x =
180,95,166,168
161,89,110,129
114,114,98,168
125,138,114,107
141,116,130,200
161,94,106,120
100,135,99,78
134,116,135,141
95,157,159,140
133,137,170,85
189,77,93,116
Report the largest entry in the first row.
A: 180
The 5th entry from the end, reading row by row: 85
The first entry on the diagonal from the top-right corner -> 168
Report the smallest entry in the first column.
A: 95
The entry in the bottom-left corner is 189
The entry just left of 110: 89
The entry in the bottom-right corner is 116
The first entry of the largest entry's row -> 141
Report the third entry in reading order.
A: 166
The second smallest entry is 78
Report the entry directly below 98.
A: 114
The top entry of the column that holds the smallest entry: 95
Report the 3rd entry on the main diagonal.
A: 98

[131 136  32 200 139 160 119 223  62 129 186 118 129]
What is the second entry from the left?
A: 136
The third entry from the left -> 32
The third smallest entry is 118
The last entry: 129

Questions about the grid below. Counting starts at 0.
1) The entry directly below 101?
2) The entry in the top-right corner?
3) The entry just right of the smallest entry?
4) The entry in row 0 and column 2?
5) The entry just right of the largest entry?
6) The top entry of the column that holds the largest entry?
7) The entry in row 2 and column 0?
8) The entry in row 1 and column 0?
189,121,118,82,116,146,143,110,138
128,123,135,140,199,133,124,202,102
130,99,101,114,171,116,93,182,142
134,133,134,130,129,102,77,124,137
124,100,100,120,164,99,81,176,147
134,97,100,106,178,144,132,192,125
88,131,139,167,166,121,120,174,99
158,127,129,94,154,168,170,150,106
1) 134
2) 138
3) 124
4) 118
5) 102
6) 110
7) 130
8) 128

grid = ((149, 104, 161, 110, 196, 112, 110, 116, 154, 147, 140, 131, 160), (146, 97, 107, 106, 155, 145, 73, 172, 104, 113, 150, 146, 106), (151, 97, 117, 121, 154, 123, 178, 115, 161, 167, 151, 107, 192), (156, 85, 140, 101, 161, 149, 75, 159, 154, 117, 139, 165, 121), (150, 105, 154, 111, 195, 106, 122, 113, 152, 150, 143, 124, 165), (148, 95, 172, 107, 189, 127, 87, 125, 163, 140, 136, 149, 147), (153, 104, 129, 115, 179, 105, 158, 112, 152, 160, 150, 112, 180), (158, 160, 141, 155, 120, 141, 143, 130, 175, 150, 116, 43, 148), (148, 98, 170, 108, 191, 123, 92, 122, 160, 142, 136, 145, 150), (148, 100, 167, 109, 194, 118, 100, 119, 158, 144, 138, 138, 155), (110, 155, 139, 146, 102, 99, 198, 139, 102, 66, 103, 166, 119), (104, 159, 141, 145, 104, 100, 199, 139, 115, 55, 106, 150, 122), (135, 189, 127, 141, 109, 134, 166, 136, 211, 161, 116, 77, 128), (122, 104, 100, 123, 89, 102, 79, 96, 86, 109, 131, 153, 72), (115, 154, 126, 141, 102, 113, 177, 128, 69, 111, 93, 197, 116), (95, 191, 132, 130, 106, 138, 175, 134, 205, 124, 116, 97, 128))
Read off the entry just left of the largest entry.
136
The entry just left of 55 -> 115
The 3rd largest entry is 199
Read off the largest entry.
211
Read off the first entry in reading order.
149
Read off the 2nd entry in reading order.
104
Read off the second largest entry.
205
The fourth entry in reading order is 110
The minimum is 43

Read these off the table that follows. Rows and columns are numbered from 0.
1) The top-right entry?
2) The entry in row 0 and column 1?
3) The entry in row 0 and column 2?
4) The entry directly above 178?
5) The entry in the bottom-left corner?
6) The entry at row 1, column 0?
7) The entry in row 0 and column 0?
8) The entry directly below the largest entry?
189,193,201,175,175,168,188,176,170,172,190,184,186,188
187,204,170,169,175,179,168,174,184,178,181,175,169,186
183,173,162,183,190,193,171,172,168,176,169,173,163,172
1) 188
2) 193
3) 201
4) 172
5) 183
6) 187
7) 189
8) 173
